Here is a tiny trained network, its code and every weight. The questions are about switching its units off for an input and a class, where a switched-off unit gives its printed mean instead of its output.

import numpy as np


def w(rows, s, z=0):
    codes = np.array(rows[::2]) - 128.0
    scale = np.full(codes.shape[1], s)
    scale[-1] = z or s
    return codes * scale


def f(y):
    return y / 2 * (1 + np.tanh(0.7978845608 * (y + 0.044715 * y**3)))


def log_softmax(a):
    a = a - a.max(-1, keepdims=True)
    return a - np.log(np.exp(a).sum(-1, keepdims=True))


def net(x, mask):
    res = np.array(x, float).reshape(1, 5) / 4 @ E
    y = f(res @ A[0][:, :-1].T + A[0][:, -1])
    res = res + np.where(mask, y, B[0][:, -1]) @ B[0][:, :-1]
    return log_softmax(res[-1] @ U[:, :-1].T + U[:, -1])


A, B = {}, {}
E = w([
[128,40,157,137,49,102,158,154],'x0',
[168,107,127,2,140,149,116,115],'x1',
[157,150,109,129,117,106,135,129],'x2',
[47,139,111,108,117,24,169,70],'x3',
[110,131,153,124,124,150,133,132],'x4',
],0.018)
A[0] = w([
[183,150,142,123,168,149,84,138,164],'neuron 0',
[113,174,116,133,118,133,129,107,157],'neuron 1',
[142,145,112,211,120,183,150,163,210],'neuron 2',
[105,116,126,44,157,96,188,93,53],'neuron 3',
[163,73,137,109,77,149,141,154,109],'neuron 4',
[155,128,141,253,167,149,124,211,237],'neuron 5',
[104,56,144,194,15,65,172,126,125],'neuron 6',
[88,123,106,32,126,99,168,84,10],'neuron 7',
[133,47,131,121,33,116,180,181,195],'neuron 8',
[211,66,111,95,122,148,93,153,121],'neuron 9',
[183,128,124,63,128,188,126,150,145],'neuron 10',
[70,133,94,177,130,122,187,117,126],'neuron 11',
[126,152,148,64,101,120,129,93,90],'neuron 12',
[116,180,103,118,176,161,75,94,254],'neuron 13',
[97,165,114,115,144,114,102,90,188],'neuron 14',
[87,186,91,154,172,151,109,90,227],'neuron 15',
[118,205,96,84,185,154,78,151,228],'neuron 16',
[46,161,125,199,133,66,182,119,124],'neuron 17',
],0.015,0.0073)
B[0] = w([
[78,177,132,65,151,115,102,179,197],'neuron 0',
[160,174,121,103,145,136,159,103,156],'neuron 1',
[79,128,118,151,94,77,195,182,199],'neuron 2',
[126,93,100,202,110,76,215,229,198],'neuron 3',
[164,64,137,122,104,166,68,123,192],'neuron 4',
[137,99,92,206,125,50,248,217,230],'neuron 5',
[30,120,73,137,189,130,52,143,252],'neuron 6',
[132,78,100,186,105,51,196,185,203],'neuron 7',
[129,73,97,187,105,170,55,168,246],'neuron 8',
[130,89,155,109,111,199,93,126,215],'neuron 9',
[103,139,140,65,156,198,29,148,221],'neuron 10',
[99,174,81,105,102,136,102,79,188],'neuron 11',
[130,133,78,170,114,119,135,176,171],'neuron 12',
[98,213,146,2,138,34,128,150,215],'neuron 13',
[117,164,153,121,107,133,178,128,178],'neuron 14',
[140,180,202,76,61,89,223,98,207],'neuron 15',
[84,180,141,33,212,86,129,141,224],'neuron 16',
[69,208,137,79,170,146,81,37,233],'neuron 17',
],0.0099,0.025)
U = w([
[150,131,136,141,122,106,203,164,228],'0',
[96,145,115,120,158,131,64,117,143],'1',
[138,77,96,208,109,127,143,160,188],'2',
[196,81,145,130,109,177,75,126,2],'3',
[128,162,143,145,111,122,159,7,74],'4',
],0.018,0.003)

Each question gives the input, the list of numbers given to net, and the class t.
The units are the neurons (one row each of A and B). Each row of codes is followed by its name. A weight is (code - 128) times the scale printed after its matrix; where a second scale follows, it is the last column's (A, B and U).
mask holds one flag per neuron, in row order. A switched-off neuron (its flag False) gives its mean, the last column of its row in B, instead of its output. The means were averaged over made-up inputs and are rounded, as every weight is.
A unit's drop is (log p(t) with every unit on - log p(t) with that unit switched off) / (log p(t) with every unit on - log p(t) with every unit switched off).
unit that matters most: the unit with the biggest drop
top k neurons: the k neurons with the biggest drops, biggest first
drop of u: that unit's drop, to one decimal
input [7,0,2,-7,-5], class 2: top 2 neurons -> [neuron 5; neuron 2]
input [8,-3,-3,1,-3], class 1: top 2 neurons -> [neuron 6; neuron 3]
input [-4,-7,1,2,7], class 4: unit that matters most -> neuron 17
input [-6,7,-1,1,-5], class 0: top 2 neurons -> [neuron 3; neuron 6]
input [-6,3,-3,1,1], class 0: top 3 neurons -> [neuron 6; neuron 17; neuron 15]
input [-3,1,4,5,-3], class 0: top 2 neurons -> [neuron 3; neuron 7]
input [-1,0,-2,1,1], class 4: top 2 neurons -> [neuron 5; neuron 6]
input [4,-8,5,1,-1], class 1: top 2 neurons -> [neuron 17; neuron 6]
input [5,1,5,-8,-1], class 3: top 3 neurons -> [neuron 9; neuron 10; neuron 4]
input [5,1,-8,7,-5], class 2: top 3 neurons -> [neuron 3; neuron 7; neuron 16]
input [8,0,4,3,-2], class 1: top 2 neurons -> [neuron 6; neuron 5]
input [1,1,-6,-8,-5], class 3: top 3 neurons -> [neuron 10; neuron 9; neuron 6]
input [0,2,2,6,-6], class 0: drop of neuron 8 -> 0.4
input [-6,0,-7,-4,6], class 0: unit that matters most -> neuron 6
input [2,-2,5,0,3], class 2: drop of neuron 16 -> 0.2
input [-4,8,4,4,-8], class 0: drop of neuron 2 -> 0.0
